Below are the code and all the weights of a small trained network. Each question names an input and a class and asks about switching units off, where a switched-off unit gives its printed mean instead of its output.

import numpy as np


def w(rows, s, z=0):
    codes = np.array(rows[::2]) - 128.0
    scale = np.full(codes.shape[1], s)
    scale[-1] = z or s
    return codes * scale


def f(y):
    return y / 2 * (1 + np.tanh(0.7978845608 * (y + 0.044715 * y**3)))


def log_softmax(a):
    a = a - a.max(-1, keepdims=True)
    return a - np.log(np.exp(a).sum(-1, keepdims=True))


def net(x, mask):
    res = np.array(x, float).reshape(1, 7) / 4 @ E
    y = f(res @ A[0][:, :-1].T + A[0][:, -1])
    res = res + np.where(mask, y, B[0][:, -1]) @ B[0][:, :-1]
    return log_softmax(res[-1] @ U[:, :-1].T + U[:, -1])


A, B = {}, {}
E = w([
[127,130,130,129,127,127,129,129,128,128,131,128],'x0',
[128,127,127,127,128,129,128,127,128,128,127,128],'x1',
[108,159,135,150,97,49,94,11,87,163,116,138],'x2',
[183,121,130,31,107,91,87,132,201,206,122,73],'x3',
[54,32,123,134,198,53,149,156,93,133,129,74],'x4',
[137,189,104,119,142,53,99,205,94,112,58,168],'x5',
[163,138,124,214,87,132,190,146,161,197,49,43],'x6',
],0.011)
A[0] = w([
[139,159,121,120,114,169,134,115,123,125,123,147,69],'neuron 1',
[133,173,132,123,122,76,120,179,129,112,110,142,43],'neuron 2',
[153,110,116,113,149,190,129,217,143,114,124,123,41],'neuron 3',
[128,95,132,135,134,179,149,126,151,125,180,103,55],'neuron 4',
[118,104,129,156,118,158,122,52,128,143,156,111,75],'neuron 5',
[102,126,133,37,157,114,103,118,103,67,202,203,17],'neuron 6',
[134,146,139,218,114,122,155,144,139,151,84,78,52],'neuron 7',
[95,100,116,156,156,92,125,137,115,116,116,103,95],'neuron 8',
[170,217,140,117,102,180,119,121,142,108,122,175,69],'neuron 9',
[166,116,127,7,120,95,112,136,164,175,112,94,24],'neuron 10',
[132,132,121,123,127,159,142,180,130,112,134,132,62],'neuron 11',
[120,165,122,158,121,48,113,23,102,142,104,141,24],'neuron 12',
[120,98,124,145,143,109,132,139,121,133,125,109,51],'neuron 13',
[133,176,106,132,147,63,119,203,101,109,64,168,15],'neuron 14',
[119,108,132,118,138,169,139,197,134,107,116,121,4],'neuron 15',
[109,127,119,156,147,144,132,142,106,111,118,157,54],'neuron 16',
[154,182,118,140,112,173,123,119,140,140,124,141,96],'neuron 17',
[132,116,128,164,146,144,121,140,120,96,122,140,73],'neuron 18',
[116,70,132,120,137,68,149,150,124,121,133,122,70],'neuron 19',
[155,136,121,205,121,140,147,150,138,163,80,80,45],'neuron 20',
[125,86,108,126,131,162,146,89,132,125,170,106,58],'neuron 21',
[87,56,136,117,162,88,136,158,103,127,129,98,44],'neuron 22',
[97,133,130,240,133,160,152,122,88,66,124,185,18],'neuron 23',
],0.018,0.0041)
B[0] = w([
[118,127,114,193,139,100,144,135,110,135,119,113,162],'neuron 1',
[128,104,211,129,126,177,129,105,134,127,131,126,181],'neuron 2',
[118,146,145,53,114,39,133,119,123,134,128,172,202],'neuron 3',
[122,125,223,127,132,151,123,126,121,125,110,148,181],'neuron 4',
[123,128,225,130,133,155,128,138,124,123,110,147,180],'neuron 5',
[130,15,43,95,125,186,132,131,132,130,92,157,253],'neuron 6',
[131,48,64,96,125,167,127,126,126,126,111,151,211],'neuron 7',
[130,140,108,207,127,93,144,128,129,132,133,122,180],'neuron 8',
[124,140,97,251,122,76,135,128,128,126,143,140,224],'neuron 9',
[125,219,90,92,138,183,129,130,125,132,157,15,239],'neuron 10',
[146,144,143,87,129,75,113,125,124,117,136,163,163],'neuron 11',
[127,149,152,30,128,16,131,140,125,120,134,185,219],'neuron 12',
[130,122,122,170,135,120,92,126,141,119,144,142,156],'neuron 13',
[125,111,254,151,127,198,132,132,128,134,106,143,219],'neuron 14',
[125,127,145,74,139,50,126,117,118,129,121,157,177],'neuron 15',
[129,157,116,110,143,144,119,130,127,108,151,78,160],'neuron 16',
[129,117,121,210,142,102,117,127,133,122,141,129,186],'neuron 17',
[117,175,106,103,106,142,144,143,135,144,134,96,153],'neuron 18',
[141,152,108,198,114,104,133,122,137,112,144,140,183],'neuron 19',
[120,59,63,103,133,185,125,131,124,114,116,150,211],'neuron 20',
[141,126,202,146,119,164,130,139,129,130,107,139,174],'neuron 21',
[128,149,96,234,122,84,126,123,123,134,139,140,209],'neuron 22',
[140,211,99,82,132,163,116,121,143,150,155,20,222],'neuron 23',
],0.022,0.023)
U = w([
[134,18,31,77,143,168,112,122,127,116,76,153,83],'0',
[145,194,95,67,157,150,100,115,139,154,154,27,123],'1',
[141,121,97,225,134,68,115,113,128,118,135,152,166],'2',
[127,135,146,16,139,16,110,113,106,121,115,190,255],'3',
[132,103,254,124,140,189,118,120,124,131,75,146,29],'4',
],0.0065,0.0011)

Each question gives the input, the list of numbers given to net, and the class t.
The units are the neurons (one row each of A and B). Each row of codes is followed by its name. A weight is (code - 128) times the scale printed after its matrix; where a second scale follows, it is the last column's (A, B and U).
mask holds one flag per neuron, in row order. A switched-off neuron (its flag False) gives its mean, the last column of its row in B, instead of its output. The means were averaged over made-up inputs and are rounded, as every weight is.
A unit's drop is (log p(t) with every unit on - log p(t) with that unit switched off) / (log p(t) with every unit on - log p(t) with every unit switched off).
The circuit of an input: a set's keep is (log p(t) with only the set's units on - log p(t) with every unit switched off) / (log p(t) with every unit on - log p(t) with every unit switched off). Starting from the 12 units with the biggest drops (on a tie, the unit counted first), units are removed one at a time, each time the one whose removal leaves the highest keep (on an exact tie, the one counted first), for as long as the keep stays at least 0.8.
units of the circuit, in order: the units of the circuit, biggest drop first
unit that matters most: the unit with the biggest drop
k most important neurons: the k neurons with the biggest drops, biggest first
drop of u: that unit's drop, to one decimal
input [5,3,6,-1,4,8,5], class 4: units of the circuit, in order => neuron 14
input [-3,7,1,4,-8,5,7], class 2: 4 most important neurons => neuron 9; neuron 6; neuron 17; neuron 1
input [-5,6,-6,0,-7,3,2], class 2: 2 most important neurons => neuron 9; neuron 12
input [-6,2,-1,2,-4,7,7], class 0: 2 most important neurons => neuron 20; neuron 7
input [7,7,-8,-3,1,7,-7], class 3: 2 most important neurons => neuron 3; neuron 15
input [6,-2,2,-6,1,2,-5], class 1: 3 most important neurons => neuron 23; neuron 7; neuron 20
input [3,3,-8,-6,-2,-6,1], class 3: 2 most important neurons => neuron 3; neuron 10
input [7,-1,-7,-3,-7,-2,-1], class 2: 4 most important neurons => neuron 9; neuron 12; neuron 17; neuron 1
input [-6,-4,-6,8,8,-4,6], class 1: 4 most important neurons => neuron 10; neuron 9; neuron 6; neuron 17
input [0,-2,-5,-1,2,-6,5], class 4: 3 most important neurons => neuron 4; neuron 6; neuron 12
input [2,-5,0,2,-8,-8,5], class 2: 4 most important neurons => neuron 9; neuron 17; neuron 14; neuron 1
input [1,0,-6,2,6,-7,-1], class 4: 4 most important neurons => neuron 4; neuron 21; neuron 9; neuron 12
input [8,7,-6,5,-6,-1,7], class 0: 2 most important neurons => neuron 20; neuron 7
input [7,5,4,-8,1,-3,0], class 1: units of the circuit, in order => neuron 23
input [-6,0,1,-5,1,-7,0], class 4: 2 most important neurons => neuron 5; neuron 10
input [0,-3,-2,-5,-7,-7,7], class 0: 3 most important neurons => neuron 7; neuron 20; neuron 14
input [-5,-4,3,4,8,7,-8], class 0: 3 most important neurons => neuron 6; neuron 9; neuron 17
input [-5,-4,3,6,8,-1,2], class 2: drop of neuron 23 => 1.1
input [6,-5,4,4,-3,-7,8], class 0: drop of neuron 7 => 3.1
input [2,-3,3,-3,-5,8,4], class 4: drop of neuron 14 => 2.3
input [6,4,-2,1,-3,-5,4], class 4: drop of neuron 21 => 0.1
input [-6,5,5,4,3,5,0], class 3: unit that matters most => neuron 12
